Below is a small trained network, with its code and all its weights. Each question gives an input and a class and asks what happens when units are switched off, that is, made to give their printed mean instead of their output.

import numpy as np


def w(rows, s, z=0):
    codes = np.array(rows[::2]) - 128.0
    scale = np.full(codes.shape[1], s)
    scale[-1] = z or s
    return codes * scale


def f(y):
    return y / 2 * (1 + np.tanh(0.7978845608 * (y + 0.044715 * y**3)))


def log_softmax(a):
    a = a - a.max(-1, keepdims=True)
    return a - np.log(np.exp(a).sum(-1, keepdims=True))


def net(x, mask):
    res = np.array(x, float).reshape(1, 4) / 4 @ E
    y = f(res @ A[0][:, :-1].T + A[0][:, -1])
    res = res + np.where(mask, y, B[0][:, -1]) @ B[0][:, :-1]
    return log_softmax(res[-1] @ U[:, :-1].T + U[:, -1])


A, B = {}, {}
E = w([
[115,31,75],'x0',
[166,96,93],'x1',
[3,174,71],'x2',
[113,75,222],'x3',
],0.0051)
A[0] = w([
[122,93,105,151],'neuron 1',
[132,163,186,142],'neuron 2',
[232,103,106,206],'neuron 3',
[109,142,124,115],'neuron 4',
[93,150,122,119],'neuron 5',
[130,87,91,118],'neuron 6',
[116,143,123,105],'neuron 7',
[132,128,127,115],'neuron 8',
[114,143,123,119],'neuron 9',
[60,176,117,131],'neuron 10',
[115,138,124,110],'neuron 11',
[122,134,131,109],'neuron 12',
[131,121,164,160],'neuron 13',
[83,167,117,142],'neuron 14',
[127,134,134,108],'neuron 15',
[143,120,211,148],'neuron 16',
[137,142,163,140],'neuron 17',
[134,118,171,154],'neuron 18',
[67,170,118,130],'neuron 19',
[144,155,110,128],'neuron 20',
[78,40,118,218],'neuron 21',
[114,116,134,161],'neuron 22',
[110,147,120,110],'neuron 23',
[94,170,154,168],'neuron 24',
[121,125,121,114],'neuron 25',
[116,107,121,146],'neuron 26',
[179,92,116,253],'neuron 27',
[192,103,111,235],'neuron 28',
[125,125,144,137],'neuron 29',
[132,123,127,153],'neuron 30',
[80,45,133,202],'neuron 31',
[121,111,133,154],'neuron 32',
[127,138,153,120],'neuron 33',
[146,250,85,169],'neuron 34',
[104,156,117,128],'neuron 35',
[166,108,118,203],'neuron 36',
],0.015,0.0032)
B[0] = w([
[173,109,121,146],'neuron 1',
[207,161,150,186],'neuron 2',
[42,62,222,245],'neuron 3',
[116,160,120,133],'neuron 4',
[108,184,117,149],'neuron 5',
[189,113,143,147],'neuron 6',
[116,153,120,128],'neuron 7',
[126,129,132,124],'neuron 8',
[117,155,119,133],'neuron 9',
[93,242,109,204],'neuron 10',
[119,151,122,127],'neuron 11',
[128,140,127,124],'neuron 12',
[170,114,133,157],'neuron 13',
[104,208,104,179],'neuron 14',
[131,139,129,124],'neuron 15',
[220,107,159,208],'neuron 16',
[167,143,149,155],'neuron 17',
[176,114,136,163],'neuron 18',
[98,229,111,192],'neuron 19',
[94,123,110,140],'neuron 20',
[189,41,28,206],'neuron 21',
[135,120,108,140],'neuron 22',
[111,162,118,134],'neuron 23',
[162,197,116,184],'neuron 24',
[132,135,126,124],'neuron 25',
[147,118,112,136],'neuron 26',
[115,33,176,214],'neuron 27',
[95,49,186,213],'neuron 28',
[144,127,125,135],'neuron 29',
[130,119,130,136],'neuron 30',
[158,51,30,195],'neuron 31',
[134,112,114,137],'neuron 32',
[156,142,134,137],'neuron 33',
[42,148,2,254],'neuron 34',
[105,176,108,150],'neuron 35',
[119,77,163,175],'neuron 36',
],0.033,0.005)
U = w([
[188,32,58,124],'0',
[129,135,162,3],'1',
[21,92,126,55],'2',
[53,78,176,226],'3',
[173,60,222,185],'4',
[254,133,190,40],'5',
[75,217,114,80],'6',
[162,185,36,230],'7',
],0.0039,0.0043)

Each question gives the input, the list of numbers given to net, and the class t.
The units are the neurons (one row each of A and B). Each row of codes is followed by its name. A weight is (code - 128) times the scale printed after its matrix; where a second scale follows, it is the last column's (A, B and U).
mask holds one flag per neuron, in row order. A switched-off neuron (its flag False) gives its mean, the last column of its row in B, instead of its output. The means were averaged over made-up inputs and are rounded, as every weight is.
A unit's drop is (log p(t) with every unit on - log p(t) with that unit switched off) / (log p(t) with every unit on - log p(t) with every unit switched off).
The circuit of an input: a set's keep is (log p(t) with only the set's units on - log p(t) with every unit switched off) / (log p(t) with every unit on - log p(t) with every unit switched off). Starting from the 12 units with the biggest drops (on a tie, the unit counted first), units are removed one at a time, each time the one whose removal leaves the highest keep (on an exact tie, the one counted first), for as long as the keep stays at least 0.8.
circuit, biggest first: the units of the circuit, biggest drop first
most important unit: the unit with the biggest drop
k most important neurons: the k neurons with the biggest drops, biggest first
drop when u is switched off: that unit's drop, to one decimal
input [-5,2,-5,-3], class 3: circuit, biggest first	neuron 3
input [-3,4,0,4], class 4: circuit, biggest first	neuron 34; neuron 10
input [-4,-1,8,8], class 6: 2 most important neurons	neuron 10; neuron 19
input [-3,1,0,4], class 5: circuit, biggest first	neuron 34; neuron 3; neuron 16
input [4,-3,1,0], class 0: circuit, biggest first	neuron 21; neuron 31
input [6,5,-5,2], class 4: circuit, biggest first	neuron 34; neuron 27
input [6,8,-6,0], class 4: 2 most important neurons	neuron 3; neuron 34
input [-2,2,-3,-6], class 2: circuit, biggest first	neuron 34; neuron 16; neuron 2
input [4,0,8,-2], class 7: 2 most important neurons	neuron 21; neuron 3
input [6,3,-8,-8], class 3: 3 most important neurons	neuron 3; neuron 16; neuron 2
input [-5,5,-7,-3], class 3: 2 most important neurons	neuron 3; neuron 21
input [-4,-2,2,3], class 6: 2 most important neurons	neuron 21; neuron 31
input [-7,5,-6,-4], class 3: 2 most important neurons	neuron 34; neuron 3
input [3,-2,6,-8], class 6: circuit, biggest first	neuron 10; neuron 19
input [7,-8,-7,-1], class 4: most important unit	neuron 34
input [0,-2,2,5], class 7: drop when neuron 34 is switched off	-0.5
input [2,5,-3,-3], class 4: drop when neuron 34 is switched off	0.5
input [-3,1,7,2], class 6: drop when neuron 14 is switched off	0.0
